Below are the code and all the weights of a small trained network. Each question names an input and a class and asks about switching units off, where a switched-off unit gives its printed mean instead of its output.

import numpy as np


def w(rows, s, z=0):
    codes = np.array(rows[::2]) - 128.0
    scale = np.full(codes.shape[1], s)
    scale[-1] = z or s
    return codes * scale


def f(y):
    return np.maximum(y, 0)


def log_softmax(a):
    a = a - a.max(-1, keepdims=True)
    return a - np.log(np.exp(a).sum(-1, keepdims=True))


def net(x, mask):
    res = np.array(x, float).reshape(1, 8) / 4 @ E
    y = f(res @ A[0][:, :-1].T + A[0][:, -1])
    res = res + np.where(mask, y, B[0][:, -1]) @ B[0][:, :-1]
    return log_softmax(res[-1] @ U[:, :-1].T + U[:, -1])


A, B = {}, {}
E = w([
[160,93,91,69,185,2,145,102,177,104,140,19],'x0',
[149,51,107,58,240,177,126,201,91,102,84,157],'x1',
[95,69,215,153,176,92,117,82,101,49,77,163],'x2',
[165,120,97,146,129,169,96,105,44,129,103,12],'x3',
[203,206,99,154,202,137,112,63,97,51,153,182],'x4',
[87,143,135,185,238,128,87,77,123,133,106,65],'x5',
[98,20,54,157,110,170,71,148,142,181,147,131],'x6',
[180,98,119,68,122,186,180,75,79,133,39,171],'x7',
],0.011)
A[0] = w([
[115,69,112,124,129,112,136,187,160,143,102,100,254],'N1',
[113,150,110,180,88,254,141,111,82,200,97,164,189],'N2',
[108,170,39,173,110,140,77,191,137,164,161,29,78],'N3',
[95,104,116,102,100,66,167,101,146,171,154,50,48],'N4',
[189,152,124,97,37,116,187,144,154,146,169,169,129],'N5',
[210,174,140,140,123,87,113,131,126,72,79,181,219],'N6',
[106,117,124,132,108,94,134,97,182,184,154,44,221],'N7',
[140,154,166,108,98,70,129,59,198,157,99,53,105],'N8',
[202,188,94,80,15,140,145,152,108,163,125,218,134],'N9',
[65,109,157,195,145,70,179,121,238,130,193,187,175],'N10',
],0.0089,0.0036)
B[0] = w([
[146,26,71,116,100,158,136,207,199,93,91,76,203],'N1',
[110,81,175,208,106,156,104,101,54,201,114,163,225],'N2',
[233,159,76,190,127,169,81,132,193,165,106,71,224],'N3',
[106,93,63,136,101,74,195,150,94,90,99,78,202],'N4',
[89,184,167,31,23,156,103,121,120,72,196,66,215],'N5',
[146,156,173,95,168,161,137,61,134,85,116,120,202],'N6',
[163,171,120,190,10,20,145,165,155,149,104,70,225],'N7',
[167,115,121,158,55,67,191,125,118,39,144,204,213],'N8',
[149,106,234,68,97,208,146,86,108,158,208,66,232],'N9',
[2,126,119,138,179,99,153,78,232,153,154,227,249],'N10',
],0.0092,0.016)
U = w([
[187,195,151,146,249,133,130,57,77,65,119,115,246],'0',
[169,179,86,175,125,125,61,134,170,183,148,93,40],'1',
[122,111,127,173,108,179,94,122,50,217,108,166,124],'2',
[148,141,125,160,93,64,181,125,120,102,114,122,26],'3',
[134,169,148,64,95,174,111,103,113,140,202,114,63],'4',
[150,45,97,69,172,153,127,165,127,128,98,115,252],'5',
[53,144,179,176,150,142,106,140,113,87,82,154,148],'6',
[82,149,118,150,174,107,96,105,193,138,195,171,142],'7',
],0.014,0.0031)

Each question gives the input, the list of numbers given to net, and the class t.
The units are the neurons (one row each of A and B). Each row of codes is followed by its name. A weight is (code - 128) times the scale printed after its matrix; where a second scale follows, it is the last column's (A, B and U).
mask holds one flag per neuron, in row order. A switched-off neuron (its flag False) gives its mean, the last column of its row in B, instead of its output. The means were averaged over made-up inputs and are rounded, as every weight is.
A unit's drop is (log p(t) with every unit on - log p(t) with that unit switched off) / (log p(t) with every unit on - log p(t) with every unit switched off).
The circuit of an input: a set's keep is (log p(t) with only the set's units on - log p(t) with every unit switched off) / (log p(t) with every unit on - log p(t) with every unit switched off). Starting from all 10 units, units are removed one at a time, each time the one whose removal leaves the highest keep (on an exact tie, the one counted first), for as long as the keep stays at least 0.8.
circuit, biggest first: the units of the circuit, biggest drop first
most important unit: the unit with the biggest drop
k most important neurons: the k neurons with the biggest drops, biggest first
drop when u is switched off: that unit's drop, to one decimal
input [-5,7,-5,-3,-2,-2,0,-8], class 1: most important neuron	N3
input [6,-3,2,-8,-8,7,-1,-4], class 3: 3 most important neurons	N7, N4, N8
input [-4,4,-7,5,7,3,-6,-5], class 0: 2 most important neurons	N7, N6
input [-4,-4,1,5,-7,-2,-4,1], class 2: 2 most important neurons	N2, N6
input [4,3,-6,-5,2,2,-7,3], class 4: 2 most important neurons	N5, N3
input [1,7,3,-3,-2,7,-7,-7], class 7: 2 most important neurons	N10, N2
input [-3,0,0,6,7,-4,0,-3], class 0: circuit, biggest first	N5, N7
input [-5,8,7,0,-1,6,-2,5], class 0: 2 most important neurons	N10, N7
input [5,-6,3,-3,1,8,5,-4], class 3: 2 most important neurons	N7, N8
input [7,-8,-5,4,0,3,3,-7], class 3: 2 most important neurons	N8, N4
input [3,-1,8,6,4,-3,6,-2], class 0: 3 most important neurons	N10, N1, N7
input [6,-1,-1,3,2,8,1,-4], class 3: 3 most important neurons	N8, N4, N7
input [2,1,5,-6,4,-6,-4,4], class 4: 2 most important neurons	N5, N9
input [0,4,5,8,0,-4,0,-7], class 5: most important unit	N7
input [-3,4,8,-4,4,7,1,2], class 0: drop when N3 is switched off	0.0
input [7,-4,8,4,6,4,4,-7], class 3: drop when N8 is switched off	0.1
input [-8,-3,-6,-1,-1,6,-2,1], class 2: drop when N2 is switched off	0.3
